Each row is followed by its group and then its class within the group.
11.0; 6.0; -27.3; 6.6; -9.4; 36.5; -2.8; -4.7; 3.0; -7.9; -13.4; -7.0; -4.8; 10.8; -1.8; -3.3; 7.2; 4.7; 2.1; 27.3; 18.7; -11.6; -4.9; -0.8; 2.2; 3.7 => C > (79)
-6.4; -1.1; -27.9; -3.7; -10.2; 5.6; 3.1; -26.2; -1.6; 7.7; -7.5; 0.3; -13.3; 26.4; -11.3; 2.2; 7.7; 29.8; -4.1; -8.5; 14.7; -7.1; -4.8; 0.7; 26.2; 3.5 => C > (79)
-1.2; 42.1; -43.0; -18.1; -32.7; -21.7; 25.3; -20.4; -15.7; 0.6; 1.3; 2.9; -57.7; 19.4; -43.6; -2.5; 15.8; 26.0; 9.6; -28.3; 16.0; -37.3; 11.1; -14.1; 53.0; -11.7 => E > (85)
-20.3; -34.5; 39.0; 4.5; 10.2; -12.4; 16.8; -17.9; 14.6; 17.4; 3.8; 8.1; 15.2; -0.9; 38.8; 6.5; 0.3; -0.7; 9.7; -16.3; 24.9; -5.2; -7.7; 15.6; -8.4; 20.0 => S > (83)
-11.0; -6.8; 17.3; -6.3; -4.4; -11.0; 23.6; -22.6; 4.0; 19.1; -26.8; -0.7; -3.8; 5.6; 25.8; -7.9; 1.1; 9.5; 11.9; -9.5; 22.6; -16.9; 3.7; 15.6; 3.3; 27.3 => S > (69)
-7.6; 17.4; -4.7; -20.7; -18.2; -25.2; 19.3; -27.7; -2.5; 9.2; -4.7; -9.6; -23.5; 21.8; -23.8; -7.4; 7.2; 21.6; 3.8; -33.2; 13.7; -22.7; 10.6; 5.3; 41.3; 12.0 => E > (85)
1.3; 15.6; -6.2; -15.7; -11.5; -24.8; 15.1; -9.8; -12.9; -3.3; -1.8; -7.3; -19.1; 20.6; -40.2; -7.5; 10.4; 13.5; -1.4; -22.3; -3.1; -11.9; 4.0; 10.5; 43.1; -7.3 => E > (78)
-10.2; -13.7; 29.8; 6.4; -2.1; -4.9; 17.0; -7.7; 8.6; 16.1; -9.8; -3.3; 15.5; -0.3; 38.5; -2.5; -0.1; 0.6; 11.8; -0.6; 29.7; -6.8; 3.4; 14.5; -0.1; 25.8 => S > (69)
-8.0; -15.7; 25.9; -1.0; 2.1; -12.1; 13.4; -12.2; 6.1; 21.0; -1.2; -3.5; 6.9; 2.6; 35.0; -1.4; 4.2; -0.7; 1.4; -15.2; 24.2; -14.6; -3.4; 11.7; 8.2; 14.7 => S > (69)
-0.1; 7.0; -8.7; -7.1; -9.3; -22.7; 15.9; -17.4; -0.1; 6.0; 14.9; 0.4; -5.5; 12.8; -24.7; -8.4; 4.5; 17.4; -5.7; -29.5; 8.0; -19.1; 4.0; 4.1; 29.6; -7.3 => E > (85)
-6.0; -7.1; -21.4; -11.1; -14.3; 9.9; -1.4; -34.7; -0.5; 13.0; -2.2; 1.1; 3.2; 22.8; -3.2; 4.7; 12.7; 22.9; -17.9; -27.9; 24.7; -17.0; -11.3; -1.1; 27.2; -0.3 => C > (79)
-2.2; 11.8; -45.7; -5.0; -30.3; 20.8; 0.5; -38.5; 0.4; -4.5; -17.9; 1.4; -7.4; 37.0; -14.9; -0.5; 21.7; 45.4; -6.0; -16.5; 32.7; -15.6; 3.5; -11.5; 51.7; -0.9 => C > (80)
5.2; -7.2; -4.8; 4.1; -12.0; 19.8; -3.1; -31.9; 6.0; 2.9; -3.8; -2.7; 23.0; 24.3; -3.0; 2.2; 12.7; 31.2; -5.8; -3.2; 22.9; 2.2; -0.5; -2.6; 26.1; 6.7 => C > (80)
-1.7; 2.3; -33.0; -3.9; -7.5; 19.8; 11.6; -37.5; -13.3; 17.9; -7.5; -5.0; -10.6; 31.1; -12.9; -3.4; 8.2; 34.5; -4.3; -17.7; 31.2; -27.5; 2.2; 7.6; 21.4; 8.9 => C > (79)
5.4; -13.6; -4.2; 1.0; -4.5; 25.4; -5.9; -22.0; -5.9; 4.4; -2.2; 70.0; 16.9; 14.6; -9.6; 5.9; 13.2; 3.1; -11.9; 0.0; 17.5; -0.9; -6.2; -4.2; 13.9; -15.5 => C > (80)
-8.8; -8.6; 12.4; 2.4; 2.7; -0.2; 5.2; 10.5; 11.4; 3.0; 2.4; 14.9; 11.3; -7.2; 37.6; 5.7; 0.0; 4.0; 9.0; 7.1; 16.0; -1.4; -5.8; 6.6; -15.1; 16.7 => S > (83)
-1.3; 2.1; -7.8; -13.0; -2.9; -22.8; 14.1; -22.3; -4.3; 16.9; -0.6; -9.0; -18.7; 31.2; -29.2; -6.2; -0.2; 20.1; 4.6; -30.2; 0.3; -11.3; 2.8; 20.5; 27.6; 8.0 => E > (78)
0.4; 6.7; 23.4; -1.6; -1.0; -20.3; 21.1; 7.0; -6.2; 0.2; 4.5; -18.7; -12.0; 4.6; -15.5; -9.2; -1.7; -3.4; 15.4; -5.6; 1.3; -5.3; 6.6; 9.3; 21.4; -4.6 => E > (78)
2.5; -3.2; 8.1; -5.5; -2.4; -19.5; 15.2; -14.1; -0.9; 12.7; 3.3; -5.3; -6.8; 19.2; -28.9; -5.6; -3.6; 15.3; -8.1; -30.0; -11.2; 5.0; -0.1; 6.9; 28.3; -11.1 => E > (78)
-33.1; -38.0; 25.9; 2.7; 2.3; -17.3; 4.5; -31.1; 11.6; 24.1; -3.3; 5.8; 33.5; 10.9; 26.5; 3.7; -11.5; 14.5; 2.2; -28.7; 8.4; 5.7; -4.5; 14.0; -1.5; 18.9 => S > (83)
